Table B holds the same points as the rows below and some others, measured another way and shuffled. Each row below is followed by which row of B it is.
B:
0: [31,47,-47,-21,22,1,7,11,17,-32,-23,-2,96,65,40,101,-8,-14,39,-6,11,-1,-46,-48,-2,-29,90,-24,-18,36,70,-19,26,10,15,97,34,11,11,15,30,23,-25,21]
1: [246,-36,39,-160,-51,-78,-79,82,-9,1,14,17,150,150,180,74,41,-16,42,-72,-46,149,-47,147,-166,-10,-7,4,-57,28,201,-24,56,-75,39,59,-101,-181,-97,12,-16,26,-73,33]
2: [248,187,-267,-104,137,-269,107,-238,-12,-374,-120,83,160,590,-96,184,236,-63,-66,-418,45,-78,25,243,137,256,-154,-120,-141,256,-166,-493,70,-2,246,-120,-510,-313,-59,266,-271,-40,-108,-517]
3: [26,50,-39,-42,17,8,3,3,9,-28,-20,10,107,68,24,108,8,-14,48,-11,17,1,-55,-43,2,-36,91,5,-9,49,63,-6,10,-4,21,111,51,-11,8,15,32,24,-36,43]
4: [99,-188,-203,28,-95,33,-77,46,57,39,-23,-153,216,118,108,162,111,-24,26,33,-55,103,11,20,81,8,108,-39,-102,240,36,13,94,-2,68,50,-51,30,-131,-73,-93,95,-205,143]
5: [-89,104,-75,-39,-27,26,54,-28,-31,23,-80,-66,11,89,-49,115,-26,42,54,-1,3,28,-34,-2,-5,51,52,-32,-36,43,33,-43,-24,-49,17,63,-36,87,11,-34,32,7,42,-38]
6: [100,44,61,-62,28,-3,3,92,14,38,23,34,84,25,141,71,-118,-12,-36,30,-47,23,-53,5,-92,-44,76,-83,17,-22,188,13,47,-18,-24,83,57,3,10,19,46,20,68,29]
7: [21,122,-210,-151,-19,-52,170,-130,27,19,-222,55,63,442,-144,147,26,123,-127,-152,-138,-6,-29,232,116,325,-152,-143,-26,380,-164,-307,-48,-96,169,-229,-271,-162,-48,32,-220,-38,65,-365]
8: [228,-43,-305,-17,-7,-32,115,-180,189,-130,-167,-24,66,404,119,-40,286,67,-62,-172,-11,-183,49,95,127,314,-151,-93,-121,247,-162,-331,42,90,241,-260,-388,-153,-92,-39,-296,-104,-91,-360]
9: [46,34,-51,-34,-7,15,-9,13,25,25,-40,-8,32,60,65,72,0,48,23,-10,5,11,-47,-50,-13,7,72,-28,-36,34,68,-35,18,-47,-1,44,2,18,-10,-19,-12,-8,-4,-29]
10: [139,178,-104,-96,98,-187,90,-83,-55,-234,-82,70,104,333,-25,144,74,-49,-9,-227,23,-39,-8,155,16,123,-81,-112,-68,65,13,-296,49,25,130,-18,-301,-152,-6,181,-69,-14,6,-300]
11: [33,121,2,-27,10,-57,-12,18,-112,-94,-22,-42,21,57,45,116,-24,-34,60,-76,57,49,-5,26,-56,-25,77,-52,-49,-102,171,-78,30,-27,-2,152,-88,38,22,93,75,13,26,-80]
12: [46,26,-29,-40,-6,19,7,39,-6,7,-47,16,80,56,68,90,-10,13,8,4,-12,-6,-36,-14,12,-4,73,-39,6,48,101,-28,13,-1,22,69,28,-6,3,20,20,12,1,-1]
13: [51,39,-61,-3,-2,24,-8,-19,28,-12,-30,-30,70,82,49,84,-17,3,9,-25,2,24,-32,-37,-2,1,99,-29,-29,59,60,-29,23,-33,13,85,23,1,11,11,-17,12,-29,-32]
14: [112,87,-134,105,87,-59,32,-49,-9,-202,-83,17,13,111,87,69,52,-21,-42,-126,76,-142,35,-82,139,50,79,-148,-41,-14,46,-234,79,98,56,29,-130,20,61,171,-54,-38,-8,-284]
15: [125,-124,40,-98,-37,150,-34,119,252,257,-34,144,34,-95,225,-98,-7,187,26,181,-71,-66,-163,-226,-82,-51,67,72,63,69,60,149,-21,-15,-53,-80,291,-50,-25,-226,-9,-65,-1,186]
16: [115,-225,-183,39,-133,52,-65,106,29,69,-71,-141,202,85,159,139,85,-6,-4,72,-97,95,33,52,98,35,90,-90,-66,233,96,-1,92,41,78,12,-54,31,-122,-62,-74,91,-168,115]
17: [63,74,-74,-19,47,-35,26,-32,-70,-131,8,-48,137,160,42,161,39,-102,-32,-97,38,-40,32,78,69,16,78,-76,-38,57,99,-109,49,12,83,142,-118,4,-12,123,-21,38,-21,-63]
18: [46,35,-51,-12,-14,24,-6,-4,32,1,-46,-21,58,68,53,67,-17,21,27,-10,-5,29,-42,-40,-20,3,86,-23,-24,44,67,-23,15,-25,9,69,30,-2,12,-7,0,5,-21,-26]
19: [-96,85,-75,-15,-19,10,79,24,-42,4,-93,-58,49,63,-30,127,-50,13,55,43,-22,7,-25,3,9,36,46,-81,-14,29,65,-43,-2,36,29,56,-31,117,22,-22,78,32,56,-7]
20: [41,28,-62,-23,1,-7,-1,25,30,4,-45,-7,59,61,54,87,-7,31,42,2,-5,21,-53,-53,-16,-4,68,-40,-38,37,63,-34,33,-10,2,43,4,23,-6,-17,10,8,-18,-8]
21: [35,38,3,-102,37,28,37,62,-16,51,8,41,74,55,99,107,-3,13,-49,20,-2,-89,-32,10,36,2,50,-55,16,45,121,-25,12,-25,30,56,-8,41,-36,6,2,-3,71,36]
22: [133,-58,-296,-41,-7,-11,125,-98,209,-29,-244,119,151,354,-19,46,173,127,-59,-72,-115,-129,-55,19,202,253,-107,-84,-9,417,-235,-256,0,100,196,-284,-127,-212,-44,-31,-235,-46,-106,-245]
23: [39,11,-40,-15,2,4,29,71,-1,-4,-49,2,104,44,84,98,-35,-9,8,40,-34,-13,-28,-12,11,-8,67,-85,7,39,116,-28,39,58,26,56,15,35,6,14,46,33,13,20]
24: [-34,63,29,22,-20,9,-27,106,-78,42,6,-88,46,-55,61,143,-182,-27,24,67,-30,126,-29,-28,-82,-86,157,-106,-16,-68,213,53,54,-39,-79,177,79,150,37,21,125,72,57,67]
25: [99,-52,-16,-64,-47,19,-23,83,12,27,-24,-19,102,32,156,54,53,5,59,37,-11,15,-28,7,-49,-19,44,-7,-23,6,155,16,31,27,36,62,-14,-7,-50,-47,37,17,-38,92]
26: [46,21,-61,-16,-1,-10,4,41,26,4,-46,-12,65,59,69,89,-21,25,31,12,-17,22,-46,-42,-19,-3,65,-62,-35,34,80,-38,43,4,4,37,-5,34,-7,-12,14,16,-9,-10]
27: [37,11,47,0,-48,150,21,27,52,43,-85,41,8,-67,148,-71,-12,45,34,78,10,-97,-33,-110,-17,-14,101,32,88,-57,146,52,-59,71,17,90,183,-18,87,-37,82,-50,43,18]
28: [37,154,120,-129,89,-60,70,92,-5,-14,34,77,11,-9,127,28,-84,-2,67,33,29,-65,-84,-31,-182,-61,-1,-47,5,-205,204,-3,23,39,-28,76,-16,63,28,-18,150,-26,159,40]
29: [-21,24,182,-306,-129,225,236,74,204,314,-158,129,-67,0,225,-291,11,210,90,254,-124,-205,-117,62,-288,186,-232,105,153,-98,140,132,-203,116,108,-205,81,-61,8,-397,134,-163,291,140]
30: [62,-11,-42,-22,-23,27,-29,38,40,47,-1,-49,89,49,93,90,-36,8,12,23,-27,61,-43,-28,-40,-23,101,-36,-39,58,99,21,43,-44,-8,80,37,29,-25,-39,-5,31,-30,54]
31: [50,6,-56,-24,-3,-17,13,70,23,20,-55,1,61,48,90,86,-21,36,26,30,-29,7,-45,-36,-15,5,46,-82,-30,28,94,-46,49,23,6,9,-22,45,-17,-21,21,13,8,-7]
32: [-177,251,-162,201,49,-48,45,-141,-139,-233,-47,-247,-67,58,-132,176,-91,-95,87,-110,140,45,65,-89,36,1,187,-134,-136,-148,44,-145,59,7,-28,241,-140,287,127,129,87,39,29,-224]
33: [14,6,-44,-19,29,0,32,106,-1,29,-33,22,101,16,81,130,-55,7,-15,68,-37,-38,-42,-45,45,-26,79,-112,10,53,111,-24,54,51,5,42,31,88,-7,12,45,38,34,49]
34: [-55,31,-219,64,12,-28,69,1,64,-79,-267,142,87,88,-133,120,53,120,105,12,-30,-62,-106,-193,205,42,48,-53,39,205,-143,-156,-10,153,52,-91,102,-55,85,51,23,6,-97,-130]
35: [118,32,27,-43,32,-53,-11,109,57,53,25,5,45,23,161,62,-134,24,-10,38,-57,67,-71,-33,-147,-38,56,-122,-46,-51,169,-8,93,-28,-60,20,-2,54,-14,-31,30,16,62,2]
36: [-32,43,159,-267,-114,228,248,29,235,268,-143,93,-36,22,199,-292,-6,165,99,246,-119,-196,-112,53,-300,178,-208,110,147,-92,112,146,-196,140,118,-168,102,-59,36,-395,137,-146,266,149]
37: [-88,53,-270,136,-6,193,156,-176,267,51,-349,153,-131,84,-92,-115,65,287,-30,33,-20,-280,-90,-340,287,221,41,-34,89,256,-308,-192,-116,111,68,-258,187,-28,165,-82,-149,-166,22,-360]
38: [70,2,13,11,21,66,-16,59,68,45,27,-5,66,-34,154,37,-77,-3,-22,64,-7,-28,-44,-104,-34,-66,140,-49,11,-15,141,55,44,6,-33,107,129,61,25,-22,30,9,21,67]
39: [170,-78,18,-67,-6,-19,-45,147,78,49,1,54,119,-9,217,31,3,25,51,70,-40,18,-77,-57,-96,-70,47,-32,-13,-14,171,36,73,48,-9,19,51,-31,-49,-56,45,16,-37,121]
40: [131,-27,-148,93,43,-80,-114,22,-48,-140,24,-63,175,95,50,236,17,-92,-16,-103,35,92,5,-55,122,-91,203,-98,-92,121,78,-90,140,-30,-4,174,-22,9,-28,170,-57,96,-177,-33]
41: [31,-13,-49,87,-22,91,-50,11,38,-18,-27,-50,62,-54,96,42,-15,-10,48,40,38,-4,-22,-156,31,-77,192,2,0,-6,102,48,24,31,-22,160,159,56,57,6,47,19,-68,47]
42: [49,22,-59,3,-4,16,12,20,37,0,-40,-30,72,64,78,73,-36,7,5,12,-22,11,-30,-33,-12,7,79,-68,-24,42,82,-30,38,9,13,53,12,30,9,-6,4,16,-3,-20]
43: [-359,309,222,-255,-127,316,417,-116,173,285,-150,-94,-235,-20,31,-359,-156,154,190,298,-56,-211,-83,73,-471,249,-235,129,131,-332,108,209,-312,116,87,-70,60,205,159,-525,298,-185,508,113]
44: [146,-46,-175,102,56,-144,-123,72,-40,-146,25,-64,177,87,65,260,13,-78,12,-88,24,119,-9,-74,101,-105,183,-142,-132,101,80,-112,189,-6,-26,129,-75,50,-56,157,-47,109,-187,-26]
45: [38,38,-48,-12,31,7,29,23,29,-17,-4,-21,105,67,72,99,-37,-28,-3,16,-11,-23,-31,-27,-2,-13,84,-69,-15,39,86,-19,45,24,20,81,13,48,4,4,17,28,8,23]
46: [189,-88,224,-313,-88,165,87,130,225,255,4,143,104,2,349,-229,44,89,63,201,-111,-117,-126,72,-318,34,-135,147,122,-64,227,210,-102,72,86,-73,144,-182,-62,-316,88,-91,126,296]
47: [-32,47,153,-282,-126,220,224,17,233,275,-159,108,-57,24,171,-289,18,198,131,226,-105,-166,-133,32,-305,171,-208,147,134,-86,89,143,-209,103,105,-174,111,-87,29,-401,129,-156,239,138]
48: [50,-8,-124,24,-54,31,-24,-44,34,-52,-74,-89,32,74,70,34,119,25,106,-35,57,6,-7,-64,4,28,70,26,-82,14,36,-49,15,13,47,62,-62,19,-17,-44,-15,-14,-97,-35]
49: [46,27,-62,-12,7,-16,7,33,37,-9,-38,-15,76,62,64,86,-21,13,42,11,-13,23,-50,-48,-29,-10,69,-55,-37,30,73,-31,46,15,5,47,2,31,-2,-15,22,19,-17,2]
50: [171,-40,-6,-63,-10,-7,-80,61,113,64,24,13,54,26,179,15,9,60,52,10,-6,67,-89,-90,-129,-52,71,12,-67,-4,108,31,62,-68,-41,28,39,-37,-54,-83,-26,-12,-59,58]
51: [-113,218,-165,168,30,-94,50,-116,-173,-285,-55,-266,-81,80,-46,140,22,-106,131,-137,174,4,105,-23,7,36,104,-136,-175,-228,101,-201,76,65,24,201,-307,279,75,120,94,14,23,-247]
52: [53,3,-43,-17,-35,6,-5,63,0,12,-88,8,59,35,79,71,-13,41,43,20,-27,31,-42,-31,-7,2,62,-51,-6,30,107,-38,21,21,11,35,19,-3,7,3,37,10,-12,-20]
53: [37,41,-71,-19,23,-16,8,14,48,-9,-28,-7,65,69,47,90,-7,23,41,0,5,5,-59,-70,-19,-11,70,-41,-47,34,44,-36,43,-4,0,43,1,37,-5,-22,5,10,-18,-3]
54: [-143,14,29,-175,-145,355,324,-27,396,382,-351,205,-168,-28,107,-403,9,381,84,334,-163,-339,-171,-177,-124,289,-219,109,225,57,-118,92,-280,203,113,-392,272,-46,122,-494,66,-240,289,1]
55: [203,-63,168,-53,16,42,-128,208,34,94,76,120,73,-173,296,4,-95,19,3,94,-6,15,-93,-148,-113,-198,173,1,62,-126,307,134,62,-16,-106,155,254,-34,11,19,104,6,7,173]
56: [142,-245,-225,79,-142,68,-107,38,41,-9,-62,-173,229,99,151,125,182,-44,46,21,-34,89,51,16,130,11,131,-12,-90,237,59,4,85,53,104,76,-46,-16,-118,-43,-94,90,-271,124]
57: [96,64,-102,-97,50,7,117,-74,133,2,-78,75,72,241,52,24,45,60,-79,-56,-47,-131,-46,37,35,154,-56,-67,-4,171,-57,-147,-4,7,110,-114,-97,-92,-19,-30,-130,-59,49,-158]
58: [-37,153,-97,160,52,-49,-2,-38,-143,-211,-34,-137,-22,14,11,148,-46,-89,32,-96,121,-13,66,-77,73,-35,176,-143,-81,-142,139,-144,80,42,-16,212,-108,189,92,179,72,25,14,-193]
59: [95,76,40,18,65,23,-34,10,83,-8,73,-8,29,-23,140,18,-108,-20,2,5,35,2,-64,-139,-114,-96,156,-30,-25,-98,138,45,58,-37,-71,147,122,51,53,-1,34,-6,26,17]
60: [51,15,-40,9,-13,44,17,28,18,11,-38,-35,78,56,94,70,-55,-8,-29,20,-35,0,-11,-6,4,14,92,-81,1,50,111,-23,29,11,21,71,27,30,18,11,4,19,16,-22]
61: [-181,222,133,-135,-21,-17,67,121,-159,136,-28,-37,-34,-28,-69,170,-293,39,56,88,-69,173,-89,74,-203,-39,54,-96,19,-121,228,61,-34,-127,-104,144,50,172,53,-26,216,54,234,57]
62: [-10,33,-33,58,-34,46,26,53,28,13,-85,-52,5,-35,90,18,-86,31,59,78,-20,13,-30,-96,-53,-9,94,-80,-3,-63,126,3,24,71,-21,58,65,104,65,-40,92,6,39,-16]
63: [47,37,-49,-51,-5,2,-12,9,13,7,-51,16,49,72,42,85,21,45,44,-24,11,16,-59,-43,-6,-1,65,-5,-29,46,57,-40,8,-41,10,51,7,-17,-12,-4,-2,-6,-25,-21]
64: [37,34,-75,14,24,-20,25,23,44,-44,-28,-31,109,73,54,98,-37,-26,38,15,-16,12,-41,-47,-21,-18,79,-74,-35,33,66,-29,59,53,16,66,7,45,15,-2,33,38,-22,14]
65: [37,48,-69,-21,28,-26,9,11,51,-17,-19,-18,73,74,44,93,-15,12,51,-2,3,18,-62,-65,-38,-17,69,-43,-54,27,46,-30,49,-3,-1,52,-4,41,-6,-25,13,17,-21,7]
66: [115,-83,-104,110,-30,97,-32,13,102,-36,-106,19,63,-20,155,-22,66,36,17,32,15,-92,-13,-176,109,-11,140,-22,25,58,56,-30,26,114,34,38,130,-25,55,11,-19,-23,-99,-45]
67: [44,34,-43,-51,15,-6,6,32,11,2,-22,7,79,67,61,101,6,13,29,-2,4,-5,-49,-30,-6,-14,64,-31,-26,38,80,-30,28,-12,16,63,-2,18,-18,-3,13,12,-6,18]
68: [60,0,-23,-44,-64,48,-25,44,-24,37,-108,38,39,40,68,60,17,68,26,-5,-18,25,-40,-16,26,16,69,-4,23,63,106,-37,-25,-28,21,48,52,-64,9,23,11,-11,-20,-43]
69: [60,-25,-40,-20,-26,8,-58,66,53,63,-1,-34,120,30,65,115,-73,13,43,44,-52,130,-79,-56,-67,-67,125,-25,-38,80,92,58,55,-54,-41,91,103,14,-22,-44,20,60,-66,105]
70: [44,10,-85,-8,0,-55,3,67,37,-19,-77,9,77,49,51,95,-5,39,93,25,-20,43,-72,-77,-33,-20,47,-61,-48,22,61,-48,58,51,-2,7,-10,30,-7,-25,48,26,-40,6]
71: [18,52,13,-77,52,39,46,38,-23,-18,20,42,154,53,65,124,-4,-64,-21,21,11,-96,-28,8,49,-44,89,-18,50,50,121,14,1,37,54,144,67,8,6,47,53,32,30,101]

[-202,208,32,-39,-6,-200,-117,247,-23,-179,-105,95,-261,149,-316,336,110,-29,136,98,509,-55,360,126,-280,-40,75,-12,48,165,66,-33,-21,186]
13
[-126,-55,-260,-179,260,-124,-73,-145,90,-119,111,-172,-40,51,21,211,-156,142,-220,16,-134,-288,60,-161,-166,-45,-135,34,238,-75,85,267,-176,-378]
27
[-59,341,55,0,58,-171,-10,366,144,-448,66,-119,-380,176,57,205,-35,-73,194,116,316,-208,326,272,-200,12,22,-7,-38,342,101,-2,108,17]
26
[73,-260,-49,134,290,-111,142,80,532,-299,15,-519,88,-25,122,-40,-377,105,-71,170,-102,-299,-296,-33,-23,-48,-331,92,-138,47,334,75,-60,-440]
45
[-47,357,140,170,125,-151,28,255,424,-444,299,-184,-195,194,355,32,-260,-61,241,24,146,-345,130,248,-93,39,75,2,-219,160,-22,76,89,-73]
56
[-7,30,285,224,35,130,115,-2,278,-111,180,-146,115,69,274,-290,-341,-57,109,-99,-121,-76,-134,93,131,185,-55,-80,-69,10,-145,181,-12,42]
24
[20,316,231,-15,50,140,137,68,14,-305,151,-122,-336,196,373,-102,-157,-74,104,-41,-164,-174,216,72,-55,155,-42,-56,245,268,-120,286,73,-102]
19
[-154,-284,-229,-82,31,-93,-236,-340,-360,233,-128,172,143,-259,-533,62,13,99,-236,-106,192,64,50,-263,5,55,26,46,78,-281,-25,32,-28,136]
44
[-52,21,71,150,-87,39,-204,-56,-216,-67,-25,217,-55,-198,-314,-134,-56,-50,164,-133,436,6,147,45,33,129,107,-132,-257,-98,-137,-44,176,299]
11
[-239,314,-94,-95,-67,-306,-172,134,-154,-92,167,107,-179,166,-343,316,106,-102,14,8,416,-23,407,186,-45,67,295,38,-58,76,-151,-91,102,348]
35
[-138,142,78,154,55,-15,-104,-172,199,-124,336,-5,28,-49,131,-141,-275,-68,56,-237,-57,-229,-51,66,149,165,166,-37,-292,-231,-238,150,104,24]
68
[-295,-47,-161,-115,90,-356,-176,16,130,63,-141,28,-13,-17,-527,393,98,88,-77,92,352,-6,93,-66,-148,-64,87,153,10,-70,169,-75,-115,91]
46
[-6,-41,91,279,-44,-21,-134,12,-36,-214,13,24,-55,-218,-249,-154,-161,-100,159,-101,404,-119,21,114,69,104,57,-57,-480,-110,-29,-122,271,204]
15
[-100,-192,32,98,55,54,-70,-412,-116,147,42,39,128,-162,-184,-150,-184,36,-140,-180,-61,-81,-108,-287,99,106,27,48,-36,-347,-149,164,30,-10]
0
[-183,442,401,223,-35,-103,111,375,341,-431,176,-111,-324,307,289,116,-133,-249,270,-38,141,-207,210,407,-134,104,141,47,-145,251,-57,48,128,202]
50
[-170,-396,-148,63,105,-87,-129,-415,-209,264,-58,50,303,-141,-386,51,-141,109,-300,-96,78,-62,-84,-372,-54,-20,-43,105,78,-436,-41,113,-135,1]
32
[-34,331,102,125,91,-182,42,239,358,-420,282,-243,-230,178,193,52,-211,-89,181,56,147,-294,125,239,-1,58,91,37,-266,175,-11,6,167,-50]
58
[-3,-34,32,243,196,-236,21,248,558,-382,45,-307,7,-76,165,-7,-301,19,138,95,164,-263,-157,185,-59,-9,-103,126,-331,110,289,-77,64,-116]
70
[-53,-391,-92,-34,1,109,-159,-248,-481,171,-353,180,69,-273,-518,-32,23,99,-162,-57,255,121,77,-269,-125,38,-185,-68,230,-144,68,85,-71,109]
53
[54,-66,314,271,135,72,204,288,523,-383,-69,-346,-42,44,336,-170,-342,-37,185,74,-37,-171,-193,202,-84,62,-296,-15,-78,247,244,105,-33,-149]
20
[-45,62,299,291,7,73,23,-179,160,-98,135,-27,-29,-70,58,-253,-259,-80,148,-168,34,-165,-103,-67,125,144,103,26,-299,-194,-170,96,182,55]
3
[28,175,-13,-92,127,-38,81,263,44,-415,26,-255,-346,215,84,163,-90,-5,40,169,117,-233,274,117,-219,-15,-186,-59,189,344,136,138,6,-226]
38
[-179,86,236,32,-183,43,-89,-98,-218,223,-70,267,14,-15,-390,-87,66,-77,92,-127,266,266,147,-8,125,214,203,-61,50,-34,-256,14,41,498]
14
[-17,108,59,157,-84,52,-206,-102,-234,-72,122,229,-31,-173,-168,-214,-114,-53,171,-178,369,-31,175,54,98,172,171,-153,-268,-111,-252,-1,208,303]
52
[-247,329,142,62,-24,-224,-108,104,97,-110,80,138,-200,162,-179,236,34,-64,185,-15,404,-102,283,85,-145,20,265,58,-101,7,-110,-10,54,245]
41
[-139,25,213,16,-156,181,-123,-59,-491,129,-230,389,-89,-5,-311,-29,97,-38,96,-127,370,196,335,-57,-182,122,28,-173,311,21,-193,139,-64,414]
37
[-133,0,-271,74,155,-403,-214,6,191,-150,170,-79,68,-85,-247,206,-140,69,-26,46,378,-249,56,16,-42,-58,136,130,-350,-160,83,-131,71,4]
54
[-72,-493,172,128,175,182,148,-199,459,119,-133,-288,385,-169,120,-291,-382,90,-174,-100,-471,38,-553,-118,143,152,-365,9,137,-138,162,272,-278,-205]
55
[-67,-352,-187,-19,49,62,-99,-357,-411,167,28,-6,228,-111,-308,-60,-159,38,-338,-121,-29,-22,6,-232,41,80,-115,-48,149,-286,-132,163,-73,14]
8
[-89,26,224,-57,-58,289,36,-207,-438,63,-93,164,-160,92,-30,-88,-20,-45,-67,-154,-79,44,243,-167,-124,149,-80,-125,477,12,-222,347,-73,91]
2
[107,-247,272,287,137,230,194,92,357,-306,-55,-348,65,-64,320,-322,-425,-29,66,-23,-183,-176,-289,96,-5,104,-386,-90,-63,92,170,194,-36,-221]
9
[-182,379,340,-32,-18,75,158,35,124,-70,233,-45,-173,388,286,10,-113,-116,65,-82,-209,-44,191,93,-8,183,109,-29,320,162,-281,313,-86,92]
60
[-260,310,70,-48,-52,-183,-94,232,108,-121,137,52,-140,249,-223,261,34,-100,121,18,342,-12,285,261,-69,75,181,-77,-39,124,-127,1,-38,271]
7
[-117,-378,-67,-14,93,145,-76,-420,-262,221,-87,56,228,-145,-192,-88,-167,101,-284,-165,-146,-20,-88,-327,-43,70,-172,-38,282,-317,-78,287,-190,-80]
18
[-155,-328,-188,-90,64,-9,-199,-248,-390,191,-235,188,126,-157,-448,128,14,134,-220,-57,225,40,121,-267,-208,-20,-131,-38,297,-203,39,136,-193,58]
69
[-163,-476,69,90,32,-14,-76,-131,73,348,-373,106,411,-200,-449,-55,-75,153,-76,5,217,272,-227,-194,-41,42,-172,12,165,-157,145,21,-299,230]
22
[-104,85,-137,-263,-27,0,-178,-118,-493,71,-111,230,-205,-22,-386,137,158,68,-74,-16,253,93,395,-142,-117,80,44,-87,366,82,-104,130,-22,142]
23
[-21,188,285,166,38,141,104,-87,178,-208,257,-126,-107,57,369,-262,-301,-112,89,-183,-249,-189,-40,70,131,215,37,-21,-62,3,-201,243,125,-34]
25
